Below are the code and all the weights of a small trained network. Each question names an input and a class and asks about switching units off, where a switched-off unit gives its printed mean instead of its output.

import numpy as np


def w(rows, s, z=0):
    codes = np.array(rows[::2]) - 128.0
    scale = np.full(codes.shape[1], s)
    scale[-1] = z or s
    return codes * scale


def norm(h):
    return h / np.sqrt((h * h).mean(-1, keepdims=True) + 1e-5)


def f(y):
    return y / 2 * (1 + np.tanh(0.7978845608 * (y + 0.044715 * y**3)))


def log_softmax(a):
    a = a - a.max(-1, keepdims=True)
    return a - np.log(np.exp(a).sum(-1, keepdims=True))


def net(x, mask):
    res = np.array(x, float).reshape(1, 7) / 4 @ E
    u = 0
    for l in range(2):
        y = f(norm(res) @ A[l][:, :-1].T + A[l][:, -1])
        res = res + np.where(mask[u : u + 14], y, B[l][:, -1]) @ B[l][:, :-1]
        u += 14
    return log_softmax(norm(res)[-1] @ U[:, :-1].T + U[:, -1])


A, B = {}, {}
E = w([
[128,127,127],'x0',
[223,93,237],'x1',
[127,127,127],'x2',
[90,3,140],'x3',
[129,127,130],'x4',
[127,128,123],'x5',
[88,161,255],'x6',
],0.0075)
A[0] = w([
[148,158,139,85],'L0N1',
[140,203,176,112],'L0N2',
[192,76,150,245],'L0N3',
[118,205,118,141],'L0N4',
[216,141,90,1],'L0N5',
[167,136,211,155],'L0N6',
[68,160,165,189],'L0N7',
[130,184,104,144],'L0N8',
[220,173,156,62],'L0N9',
[161,59,123,113],'L0N10',
[71,115,170,25],'L0N11',
[196,175,77,62],'L0N12',
[67,7,144,243],'L0N13',
[164,157,158,123],'L0N14',
],0.018,0.003)
B[0] = w([
[115,76,131,141],'L0N1',
[162,44,189,197],'L0N2',
[227,90,99,208],'L0N3',
[145,69,206,188],'L0N4',
[143,79,49,167],'L0N5',
[134,131,37,220],'L0N6',
[118,153,200,180],'L0N7',
[105,81,154,173],'L0N8',
[11,93,60,203],'L0N9',
[246,96,139,173],'L0N10',
[64,217,119,153],'L0N11',
[70,45,56,186],'L0N12',
[175,250,126,255],'L0N13',
[91,96,120,166],'L0N14',
],0.02,0.0091)
A[1] = w([
[170,144,35,142],'L1N1',
[134,193,87,253],'L1N2',
[160,154,182,55],'L1N3',
[170,132,208,113],'L1N4',
[173,146,213,63],'L1N5',
[215,171,84,205],'L1N6',
[94,22,20,211],'L1N7',
[146,29,112,223],'L1N8',
[149,141,1,93],'L1N9',
[44,157,48,69],'L1N10',
[66,24,130,178],'L1N11',
[128,138,140,18],'L1N12',
[235,185,137,82],'L1N13',
[250,192,140,119],'L1N14',
],0.012,0.0018)
B[1] = w([
[52,69,170,180],'L1N1',
[48,131,136,164],'L1N2',
[150,99,110,136],'L1N3',
[182,72,73,141],'L1N4',
[189,96,117,143],'L1N5',
[41,101,146,190],'L1N6',
[215,250,142,248],'L1N7',
[117,209,148,204],'L1N8',
[44,45,192,186],'L1N9',
[144,43,138,147],'L1N10',
[211,217,92,218],'L1N11',
[128,131,97,120],'L1N12',
[57,70,105,186],'L1N13',
[47,63,139,199],'L1N14',
],0.019,0.011)
U = w([
[231,247,104,156],'0',
[8,85,130,252],'1',
[212,90,206,76],'2',
[53,236,149,40],'3',
[181,111,35,185],'4',
[115,7,112,19],'5',
],0.017,0.0026)

Each question gives the input, the list of numbers given to net, and the class t.
The units are the neurons (one row each of A and B). Each row of codes is followed by its name. A weight is (code - 128) times the scale printed after its matrix; where a second scale follows, it is the last column's (A, B and U).
mask holds one flag per neuron, layer by layer. A switched-off neuron (its flag False) gives its mean, the last column of its row in B, instead of its output. The means were averaged over made-up inputs and are rounded, as every weight is.
A unit's drop is (log p(t) with every unit on - log p(t) with that unit switched off) / (log p(t) with every unit on - log p(t) with every unit switched off).
The circuit of an input: a set's keep is (log p(t) with only the set's units on - log p(t) with every unit switched off) / (log p(t) with every unit on - log p(t) with every unit switched off). Starting from the 12 units with the biggest drops (on a tie, the unit counted first), units are removed one at a time, each time the one whose removal leaves the highest keep (on an exact tie, the one counted first), for as long as the keep stays at least 0.8.
units of the circuit, in order: the units of the circuit, biggest drop first
unit that matters most: the unit with the biggest drop
top k neurons: the k neurons with the biggest drops, biggest first
top k neurons in layer l: the k neurons of layer l with the biggest drops, biggest first
drop of u: that unit's drop, to one decimal
input [-1,-5,7,1,-2,8,-8], class 1: units of the circuit, in order : (L1N9)
input [6,-8,-1,0,-5,5,3], class 2: top 3 neurons in layer 1 : (L1N7 L1N11 L1N8)
input [-8,5,7,1,-5,-3,-3], class 5: top 4 neurons : (L0N3 L1N9 L1N11 L1N1)
input [-5,1,1,2,-2,7,-3], class 5: top 3 neurons : (L0N10 L0N9 L0N3)
input [-3,6,-1,-3,-6,-8,0], class 4: top 2 neurons : (L0N6 L0N9)
input [-8,8,-5,0,2,8,4], class 0: top 2 neurons : (L1N7 L0N13)
input [-2,3,7,0,-3,-7,4], class 0: top 2 neurons in layer 0 : (L0N13 L0N2)
input [2,8,5,-1,1,7,0], class 4: top 2 neurons : (L0N6 L0N3)
input [-1,1,-7,1,-8,2,0], class 5: top 2 neurons in layer 0 : (L0N3 L0N10)
input [4,-5,5,7,-4,7,1], class 3: top 2 neurons : (L0N13 L0N3)
input [-1,0,5,5,-6,2,4], class 3: top 2 neurons in layer 0 : (L0N13 L0N11)
input [-8,8,-3,-6,0,-7,-1], class 4: top 2 neurons : (L0N9 L0N6)
input [0,-1,7,3,5,-4,6], class 3: top 3 neurons in layer 0 : (L0N11 L0N7 L0N3)
input [0,-3,-1,-1,-4,-5,-6], class 0: units of the circuit, in order : (L1N7)
input [6,0,7,2,4,6,2], class 3: top 2 neurons : (L0N13 L0N11)
input [-7,8,-1,-2,-4,-8,1], class 0: top 2 neurons in layer 1 : (L1N7 L1N8)
input [4,2,-6,-4,-3,-8,7], class 0: top 2 neurons : (L0N6 L1N11)
input [-2,-8,6,6,1,6,3], class 3: drop of L0N3 : 0.2
input [-1,8,-7,5,8,-7,6], class 1: drop of L1N5 : 0.0
input [1,1,-8,-2,0,4,5], class 0: drop of L1N11 : 0.1
input [-7,2,-7,-3,1,-5,6], class 0: unit that matters most : L0N6
